Below are the code and all the weights of a small trained network. Each question names an input and a class and asks about switching units off, where a switched-off unit gives its printed mean instead of its output.

import numpy as np


def w(rows, s, z=0):
    codes = np.array(rows[::2]) - 128.0
    scale = np.full(codes.shape[1], s)
    scale[-1] = z or s
    return codes * scale


def f(y):
    return np.maximum(y, 0)


def log_softmax(a):
    a = a - a.max(-1, keepdims=True)
    return a - np.log(np.exp(a).sum(-1, keepdims=True))


def net(x, mask):
    res = np.array(x, float).reshape(1, 5) / 4 @ E
    y = f(res @ A[0][:, :-1].T + A[0][:, -1])
    res = res + np.where(mask, y, B[0][:, -1]) @ B[0][:, :-1]
    return log_softmax(res[-1] @ U[:, :-1].T + U[:, -1])


A, B = {}, {}
E = w([
[31,195,87,149,105],'x0',
[142,221,214,111,75],'x1',
[181,119,154,219,144],'x2',
[141,199,148,72,253],'x3',
[54,102,208,29,176],'x4',
],0.0039)
A[0] = w([
[142,145,137,127,151,158],'n1',
[134,137,144,157,56,143],'n2',
[135,140,145,160,48,145],'n3',
[138,117,137,151,160,237],'n4',
[119,152,173,102,137,166],'n5',
[101,113,46,156,126,223],'n6',
[111,134,127,120,128,152],'n7',
[162,157,100,164,15,224],'n8',
[162,166,148,125,180,165],'n9',
[156,93,136,93,137,220],'n10',
[157,21,130,68,108,149],'n11',
[216,187,104,106,188,253],'n12',
[79,141,126,106,131,181],'n13',
[134,45,131,163,154,237],'n14',
[123,138,136,120,130,130],'n15',
[95,184,197,82,135,132],'n16',
[120,106,124,225,132,133],'n17',
[111,135,72,120,122,169],'n18',
[141,145,98,115,141,153],'n19',
[169,146,162,127,187,147],'n20',
[129,131,129,132,117,145],'n21',
[131,134,138,147,84,141],'n22',
[135,139,124,140,87,159],'n23',
[138,90,133,103,121,137],'n24',
[8,166,120,73,129,209],'n25',
[145,137,144,127,155,146],'n26',
[108,135,127,118,128,155],'n27',
[141,138,108,131,74,203],'n28',
],0.014,0.0013)
B[0] = w([
[131,128,132,142,158,160],'n1',
[202,160,144,113,107,199],'n2',
[210,164,147,111,104,206],'n3',
[116,112,132,164,128,177],'n4',
[103,164,169,146,132,188],'n5',
[137,96,40,141,94,227],'n6',
[116,140,123,117,128,147],'n7',
[254,186,144,100,96,254],'n8',
[136,129,138,159,198,197],'n9',
[125,84,160,120,141,187],'n10',
[125,37,186,61,120,223],'n11',
[146,116,105,168,243,233],'n12',
[93,161,110,97,131,181],'n13',
[91,67,139,159,63,224],'n14',
[119,138,138,131,127,143],'n15',
[75,199,203,149,121,225],'n16',
[109,156,132,205,66,221],'n17',
[140,114,77,103,135,178],'n18',
[133,118,114,132,153,154],'n19',
[141,115,144,167,196,201],'n20',
[139,132,131,126,125,141],'n21',
[173,148,138,119,115,172],'n22',
[167,147,137,118,116,170],'n23',
[128,96,149,103,127,163],'n24',
[46,211,82,42,130,251],'n25',
[133,122,136,144,159,163],'n26',
[114,142,121,115,129,151],'n27',
[181,141,126,104,123,185],'n28',
],0.046,0.0048)
U = w([
[193,112,70,128,145,2],'0',
[133,102,143,215,229,237],'1',
[253,177,164,102,75,108],'2',
[102,21,188,112,97,235],'3',
[87,133,25,75,112,155],'4',
[53,207,175,98,131,18],'5',
[100,100,85,216,62,141],'6',
],0.005,0.00065)

Each question gives the input, the list of numbers given to net, and the class t.
The units are the neurons (one row each of A and B). Each row of codes is followed by its name. A weight is (code - 128) times the scale printed after its matrix; where a second scale follows, it is the last column's (A, B and U).
mask holds one flag per neuron, in row order. A switched-off neuron (its flag False) gives its mean, the last column of its row in B, instead of its output. The means were averaged over made-up inputs and are rounded, as every weight is.
A unit's drop is (log p(t) with every unit on - log p(t) with that unit switched off) / (log p(t) with every unit on - log p(t) with every unit switched off).
The circuit of an input: a set's keep is (log p(t) with only the set's units on - log p(t) with every unit switched off) / (log p(t) with every unit on - log p(t) with every unit switched off). Starting from the 12 units with the biggest drops (on a tie, the unit counted first), units are removed one at a time, each time the one whose removal leaves the highest keep (on an exact tie, the one counted first), for as long as the keep stays at least 0.8.
circuit, biggest first: the units of the circuit, biggest drop first
top k neurons: the k neurons with the biggest drops, biggest first
drop of u: that unit's drop, to one decimal
input [-4,-7,-6,-1,-7], class 6: circuit, biggest first => n6, n14
input [-8,-5,4,3,5], class 3: circuit, biggest first => n11
input [2,-8,-6,-8,5], class 4: circuit, biggest first => n25, n6
input [3,-8,-4,-3,-4], class 6: circuit, biggest first => n6, n17
input [2,2,0,4,0], class 5: circuit, biggest first => n16, n25, n6
input [-4,-8,-3,-8,-2], class 3: top 2 neurons => n11, n14
input [1,4,7,6,8], class 5: top 2 neurons => n16, n25
input [6,-5,5,-5,5], class 4: top 2 neurons => n25, n16
input [2,-5,-7,5,-8], class 0: circuit, biggest first => n12, n16
input [-8,8,-4,4,6], class 5: top 4 neurons => n16, n5, n25, n6
input [-8,-5,5,3,3], class 1: top 2 neurons => n12, n20
input [-4,-6,8,-8,1], class 3: top 2 neurons => n14, n11
input [-6,-1,-7,-5,7], class 3: drop of n11 => 0.5
input [-8,7,3,2,-4], class 1: circuit, biggest first => n12
input [5,6,2,8,2], class 5: drop of n16 => 0.3
input [7,-1,-3,-4,0], class 4: drop of n3 => -0.2
input [-5,4,4,5,-1], class 1: drop of n14 => 0.0
